B, the same points and some others measured another way; then each row and its match in B:
B:
1: [-382  -91  -51  -62  -56 -242  111 -140  212 -157 -193   -2 -131   10
   67  -27  173 -140  -14 -129  187  262  -15  301  159 -148  172]
2: [-221 -147  133  -24   80 -345  238  -44   -4 -157 -465 -363  320   80
 -331 -148   18  136  -98   19   42  223  -47   61    4  124 -419]
3: [ 147  109  -53  178  -40  230 -200  239 -373  394  493  546 -364  -47
  392 -142 -161  -48   45  -47  -24 -355  115  -93   45 -207  399]
4: [  61  -16  -34   82    4   20 -102  119 -143  220  119  166 -222   29
  232  -62   -6  -34   57   74    2 -159   62 -101   92 -142  197]
5: [ 234 -221   62  -16  119 -260   52  159 -309  255 -226 -283  163  138
 -240  -96  -33  202   29  270 -287 -206    9 -303  -62  107 -329]
6: [ 260   55   -4  214   -5  149 -158  147 -193  274  301  182 -244   34
  285  -85  -36   50   83  144  -15 -211   66 -294   95  -53  149]
7: [ 245 -137   56   95    2 -195   88 -168  108  -69  -71 -398    7  137
 -145  -40  209  210   52  232  -70  192  -99 -329   85  283 -293]
8: [-392 -158 -105 -158  -78 -319  128 -167  217 -137 -216  -16 -195   18
   42   19  237 -183   -4 -130  108  257  -26  345  158 -185  256]
9: [ 367   79   52  313  -39  173  -93  -51  -11   73  374   19 -206   58
  207 -100   58  169   71  161   65   18  -18 -420  123  188  -32]
10: [ -10  -52  -65   54  -94  -77    2 -141  132  -15  154   63 -307   30
  174   -5  194  -45   61   -3   58  139  -33   -5  162  -35  225]
11: [  15 -110  107   49   53 -232  156    2 -167   -3 -145 -191  202   74
 -264 -172  -26  179  -66   32  -83   59  -37  -97  -39  179 -338]
12: [  42 -406  -74 -272  -81 -614  263 -308   35  -61 -166 -368  -57  123
 -443   18  341   87   10   45 -386  230 -169   26   -9  226 -146]
13: [-131  -24  -29   60  -55  -86   26 -127  187  -95   -1   -4 -204   23
  162  -26  175  -57   28  -15  167  200  -14   52  180  -64  157]
14: [  86 -348  -72 -203 -102 -530  238 -344   98 -103  -71 -346 -109  113
 -375   23  365  101   18   37 -323  275 -178  -27   22  260 -123]
15: [-292 -179  -24 -216   90 -266   50  440 -704  470 -170  402   86  -37
 -137 -213 -313  -97 -103 -195 -301 -487  158  331 -187 -340  138]
16: [ 221 -140  -41   58  -85 -184   52 -283  239  -84  105 -265 -253  105
    7   44  341   97   94  166  -42  257 -116 -249  170  193  -19]
17: [-347    2   87   13   81 -123   90  234 -298   91 -211  174  185  -32
  -51 -232 -222  -22 -121 -174   98  -92   94  239  -39 -165  -67]
18: [-113  178    9  208  -53  222 -108  193 -293  202  401  576 -231  -94
  337 -212 -205  -77  -48 -223  165 -183  107  108   45 -205  324]
19: [ 311    6  175  287   99    5   30   12  -22  -14  -74 -364  174  128
  -69 -140    6  300   25  299   69   75  -30 -485   68  306 -468]
20: [ 339   -7  126  253   47   10   10   12  -92   57   75 -227   66  102
  -47 -139    5  266   26  236  -11   18  -31 -442   46  267 -334]
21: [-117 -229   19 -137  -12 -413  215  -97 -131  -17 -165 -147   88   54
 -342 -113   85   70  -74  -77 -193  115  -71  118  -51  110 -170]
22: [-429  -20  -14  -22  -50 -165  108  -63   94 -128 -116  150  -97  -38
   80 -100   57 -141  -63 -224  214  205   16  357  109 -171  190]
23: [ -47 -302   61 -153  138 -455  180   71 -190   84 -530 -421  294  141
 -391  -86   25  136  -30  177 -233  -26  -20  -73  -59   78 -401]
24: [ -35 -277  -22 -174  -67 -469  233 -218  -39  -61  -92 -204   -9   78
 -358  -62  204   85  -47  -63 -258  196 -117   89  -20  180 -129]
25: [-192   93  -25   37  -60   85  -57  307 -616  374  469  805 -207 -146
  171 -278 -333 -119 -115 -400  -83 -380  130  315 -110 -272  414]
26: [ 426  -98   44  137   50  -40  -50  105 -264  271  132 -127  -51  117
  -27  -84   -8  209   75  270 -223 -201    1 -452   -1  162 -175]
27: [-185   12  -78   53 -167  -74   52 -255  245 -175  238  167 -358  -21
  203  -32  231 -120   11 -188  192  313  -61  188  199  -43  321]
28: [ 140 -147  -79  -89 -221 -237  137 -197 -327  136  630  372 -312  -40
 -201 -156   88   64  -61 -302 -380    4 -119  103 -103  196  199]
29: [-430    0   12   -1  -10 -148  102   10   40 -100 -192  109  -14  -25
   68 -122   -1 -114  -72 -191  229  162   42  319   99 -182  106]
30: [ 316  -91   50  132   -8  -98   21  -71  -54   69   98 -218  -65  108
  -59  -63  116  192   56  208 -120   39  -57 -362   61  224 -187]
31: [ -34  -71  -76   37 -125 -147   54 -271  277 -141  130  -41 -328   43
  136   24  296  -44   54  -13   99  294  -78   16  203   27  199]
32: [ 335    5  -21  195  -57   89 -105   -8  -96  183  382  101 -299   48
  207  -62   71   96   91  136  -52  -82   -5 -327  102   75  119]
33: [ 338  210  163  399  -72  260   -9   23 -329   89  646  294  -43  -31
   33 -313 -180  275  -80 -106   27  -43  -34 -319  -41  340 -170]
34: [-212  -40   54   -2  -39 -174  149    9 -239    0   72  196   47  -37
 -159 -225  -88   30 -130 -262  -16   49  -12  219  -56   29  -37]
35: [  90  -12   35  190   45    9  -50   13  117   10 -122 -200  -72   95
  176  -23   97   72   87  238  160   74   21 -255  178    6  -75]
36: [ 201  130   27  279   28  258 -197  246 -257  310  304  286 -212    8
  365 -132 -148   39   58  114   86 -276  116 -262   85 -120  168]
37: [-316  222  120  230  -47  138   54   78 -194  -72  255  436   24 -109
  112 -315 -228   -5 -165 -372  310   89   53  253   13  -38   43]
38: [ 229   26  225  290  163   40   18  187 -218   90 -177 -293  327  106
 -115 -215 -169  311  -26  265   59  -71   32 -435   -7  225 -550]
39: [ 106 -179   28    6 -133 -346  247 -410  196 -268  100 -314  -49   82
 -319  -68  315  183  -28  -32 -104  434 -204  -84   59  401 -238]
40: [-322 -290    5 -276  114 -474  169  234 -420  220 -475  -38  227   43
 -331 -135 -124  -26  -96  -72 -266 -198   63  280 -130 -182 -124]
41: [-404 -133  -62 -178 -126 -338  209 -133 -102  -79   54  257 -118  -61
 -161 -143   67 -114 -127 -393  -61  165  -43  477  -13  -78  192]
42: [-505 -156  -22 -145   20 -356  168  -73  177 -181 -464 -139   31   30
  -62  -35  139 -142  -42 -117  167  262    4  369  122 -188   52]
43: [  97 -324   34 -129  113 -434  139   33 -129  111 -444 -466  184  171
 -330  -16  110  157   35  276 -274  -20  -34 -194  -20  104 -353]
44: [-372  -36   77  -23   66 -179  116  167 -252   48 -243  122  180  -18
  -93 -206 -168  -30 -120 -185   75  -31   66  270  -33 -141  -70]
45: [ 262 -181  -79    7 -139 -227   68 -312  124  -29  260 -157 -307   90
  -58   21  327  102   83   88 -187  199 -132 -211  103  236   47]
46: [ 119  -28  187  197  107  -96  101   43  -88  -42 -210 -336  291  103
 -187 -188  -57  259  -45  172   59   95  -23 -292   15  246 -492]
47: [-554 -248  -93 -316 -131 -535  295 -234   61 -178 -196   74  -97  -29
 -248  -60  192 -173 -114 -378  -66  309  -81  609   21 -112  198]
48: [-600 -324  -97 -355   48 -578  218  -43  148  -97 -729 -248   48   68
 -168   49  199 -215  -20  -55    7  196   12  476  103 -312   99]
49: [ -94  -57   66   -3    8 -150   95  155 -428  183   86  235   88  -26
 -161 -247 -188   69 -116 -181 -141 -152   30  111 -113    2  -72]
50: [ 374   60  206  376  183  141  -67  207 -144  131 -152 -363  248  143
   34 -156 -128  323   52  423  105 -109   50 -613   61  212 -507]
51: [ 209 -316  -62 -171  -20 -386   98  -32 -274  246   10 -119  -96  100
 -273  -34  123  105   37  110 -443 -122  -57 -134  -56  105  -54]
52: [-304   16 -106  -58 -220 -103   70 -119 -157   16  499  620 -388 -132
  114 -162   27 -180  -97 -492    3   63  -19  462   20 -142  502]
53: [-210 -368 -106 -377  -91 -596  248 -108 -272  116  -70   54  -87   18
 -395  -71  131  -47  -65 -223 -433   -2  -74  348 -111  -21  102]
54: [ -58   88  165  193   53   35   61  206 -385  106   82  196  191  -23
  -76 -300 -269  142 -130 -132   58 -110   61  -20  -76   62 -213]
55: [-266 -303 -177 -280  -77 -453  121 -180  181  -26 -247 -111 -272   64
  -18  112  325 -181   65  -21 -103  173  -45  276  144 -188  297]
56: [-603 -321 -158 -401 -127 -594  272 -209   78 -126 -267   86 -179  -22
 -200   -3  239 -261  -80 -363 -107  262  -61  680   42 -232  332]
57: [  90 -212  -67  -29 -116 -312  141 -418  423 -247  -49 -404 -233  119
  -71   91  461   57   95  140   -7  439 -164 -121  207  208  -20]
58: [ 239 -115   30  106  147  -37 -113  263 -209  321 -217 -198   14  128
  106  -31  -49  102  108  383  -93 -277   98 -380   71  -87 -129]
59: [ 244 -261   40  -21  218 -243  -36  268 -215  325 -513 -461  169  199
  -98    6  -19  148  113  505 -225 -282   83 -414   29  -44 -321]
60: [  85  115   69  282   54  183 -119  133  -44  109   61   45  -77   37
  295 -109  -63   51   48  152  230  -68   79 -238  145  -65   11]
61: [  53    6   18  171   32   37  -72   69   17   81  -17  -23 -131   56
  220  -48   33   14   67  156  136  -15   46 -169  144  -70   47]
62: [-362  -44   99   -5   67 -198  153  125 -209  -15 -275   37  231  -12
 -157 -221 -157   14 -140 -170   94   31   45  245  -37  -70 -164]
63: [-291  -86    2  -96  -56 -235  148   33 -289   66   75  289  -10  -53
 -145 -199  -86  -43 -128 -322  -83   -6    5  335  -68  -67   93]
64: [ 309 -112  -46   83  -47  -68  -41  -64  -59  161  230  -43 -258   76
   78  -11  147   89   93  180 -155  -44  -38 -295   88  100   58]
65: [ 308  -91   81  110   37  -90   14   97 -313  224  123  -80   35   85
 -139 -152  -51  220    8  152 -218 -157   -8 -331  -51  188 -229]
66: [-412 -176   -1 -204  127 -290   65  371 -452  302 -429  182  153   -7
  -82 -154 -229 -128  -79 -109 -108 -313  157  339  -73 -374   76]
67: [ 304 -122 -108   44 -172 -116    2 -256   41   61  455   50 -429   56
   71   11  280   53   92   41 -188   98  -99 -190  108  164  213]
68: [-229 -112  -77 -142 -231 -281  202 -218 -224  -25  470  467 -264  -95
 -184 -189   67  -63 -142 -500 -195  138  -97  431  -76   61  295]
69: [-479 -318 -140 -336    0 -525  156  -77  142  -49 -547 -161  -97   61
  -89   73  242 -226   14  -46  -44  148    0  421  121 -300  203]

[-192   23 -364  156 -226  -83  266  448  243 -136  261  178  167 -167
   33  -54 -234  359 -157  110   23 -196   96  -91  361  -23 -369  -26
  147   85  -85 -102    5  -14    3]
13
[ 260 -443 -120  -49 -278 -199  434  332  -11 -259   56  157  421 -165
  274  -67 -138  378 -208  -33 -324  -91 -273   58  310  -62  -97 -196
  294  142  268  -71  197  -27 -352]
56
[-191  149 -162  194 -209   27  177  188  -86   16  -98  182  276   38
  -95  119 -173  227   51  156  -94 -238 -114   15  227 -154 -204 -155
  145  194 -193 -137  256   82 -184]
31
[ 174 -632  -97 -269   93  -40  196  150  273  -48   88 -296 -217 -215
  349 -205 -100   71 -170 -283  -43  222  152   28  110   58  112  261
   34   22  328   17   26  -14   38]
44
[ 100   25   90   59 -105  -21 -129  -10   68  381  -74 -208 -350  303
  135   87  214 -262 -114  -47  451    9   72  -20 -279 -175  158  123
 -225 -135  -92  172 -168   30  232]
65
[ 361 -492   50 -138 -135 -153  179  142  124   29   30 -185  -91  -23
  363 -100   86  -11 -256 -185   60  114  -44   34  -48  -65  140   81
  -11  -52  294  119  -33  -13  -12]
34
[ -36  420  145  412 -434   -4   72  104 -256  221 -243  147  330  260
 -174  297   46  -24  -43  279   93 -277 -204    6  -87 -290 -203 -242
  -59  145 -285   18  220  207 -198]
67
[-159  325   91  271 -172  116  -17   -5 -149  291 -262  -36   54  206
 -176  225   -5 -102   62  158  139 -146  -10   16 -106 -221  -94  -46
 -120  144 -285   -8  203  198  -47]
64
[ 592   15  376  306 -711 -346  230  270 -165  130  -41   70  357  261
  243  204  352 -122 -498  159  202 -132 -342  -14 -299 -295 -107 -274
 -144  -85  132  284  -72  108 -184]
28
[ -55   29 -258  228 -382 -154  383  509  133 -226  216  262  427 -194
   31   -4 -229  419 -226  183 -132 -231  -57  -67  379  -67 -458 -160
  186  144  -36 -105  111   46 -188]
27
[   9  369  -99  331 -462 -159   26  246  -83  213   41  288  129  373
   13  193  150   50 -134  240  351 -360 -212  -62  -36 -263 -140 -271
   10  -81 -302   66 -138  -36   40]
45
[ 269 -366   55 -183  -20  -55  -21 -103  -72  264 -180 -128 -232  295
  308   12  199 -124   -9 -207  163   18 -194   98 -161 -163  405   -7
   19  -89  104   86  -26  -92    5]
21
[ -83 -450 -391 -212   78  -21  246  242  220 -164  136   37  -19 -191
  228 -178 -255  356    0 -158 -167  -17   27   25  399   42    1   62
  273   91  140 -158   85 -113  -49]
42
[ 139 -375   86 -280  230  124 -172 -323  -74  414 -323 -314 -482  342
  246   25  175 -278  164 -295  207  132  -57  135 -254 -147  573  141
  -68  -50   52   80   41  -51  110]
11
[ -51 -125  -61 -176  207  137 -251 -281  -63  466 -262 -181 -517  437
  144   61  158 -243  236 -205  342    1  -38   92 -202 -172  488  100
  -48  -91 -162   34  -43  -91  194]
43
[ 227 -655 -181 -308   92 -103  162  180  334  -30  194 -250 -316 -136
  441 -248  -28   68 -202 -312   85  190  130    9  102   48  177  249
   51  -87  324   62 -150 -116  144]
62
[-116  178  259  388 -275  113  319  285   64  -29 -126 -266  398 -405
 -269  118 -285    8 -247  219 -217   91  287  -41   59  -57 -593  170
 -230  386   17  -32  468  484 -241]
3
[ 506 -274  120   47 -451 -309  215  238  -32   51   45   56  141  192
  364   34  232   19 -357  -22  143  -73 -294   10 -117 -192   69 -175
   30 -125  205  188 -115  -48 -110]
53
[-111   70 -339  211 -365 -156  323  483  123 -182  231  324  356 -100
   31   13 -201  420 -173  176  -51 -284  -83  -65  385  -75 -386 -187
  238   98 -103 -123   44  -31 -119]
55
[-219  296  -92  187 -133  102  -63  -42 -196  296 -237  153   18  362
 -123  214    2    4  190  128  166 -275 -157   37   -4 -248   50 -169
   53   85 -366  -75  148   29  -44]
16
[ 215   63  -82   90 -331 -190  -56   54 -154  292  -50  256  -71  558
  232  156  313  -18  -60   32  387 -305 -384   16 -133 -288  251 -289
   76 -205 -182  120 -232 -188   65]
14
[-165  164 -172  244 -275  -23  226  338   66  -40   49  140  269  -95
  -74   74 -195  237 -106  179  -27 -200   22  -47  244 -108 -367  -87
   76  159 -147  -91  161  103 -116]
10
[ -69  185  -96  138 -149   -8 -117   59   41  337  -19   -3 -253  334
   48  116  138 -116  -25   32  434 -159   22  -38 -134 -184   65   -2
 -102 -112 -254   87 -157  -32  218]
30
[ 240  -24  -18    9 -258 -144  -85  -53 -213  340 -151  174 -118  579
  256  165  323  -83   -5  -17  346 -245 -399   57 -202 -296  361 -264
   66 -187 -136  131 -168 -172   24]
12
[-193  140  -98  268 -221   18  216  360  197  -32  109  -57  152 -239
  -98   22 -228  144 -192  151   24  -54  239  -78  183  -37 -461  114
  -83  175  -89  -58  151  207  -11]
4
[ 197  115  109  190 -345 -139  -26   89  -54  307  -61    2  -78  357
  135  156  259 -155 -187   61  389 -138 -139  -21 -243 -237   63  -92
 -135 -124 -115  177 -143   10   83]
51
[-137 -268 -292  -72  -11   33  274  211   68 -146   -7   90  181 -176
   64  -71 -299  349   51  -39 -260  -88  -48   45  392  -21 -107  -36
  265  216   40 -199  257   -5 -201]
69
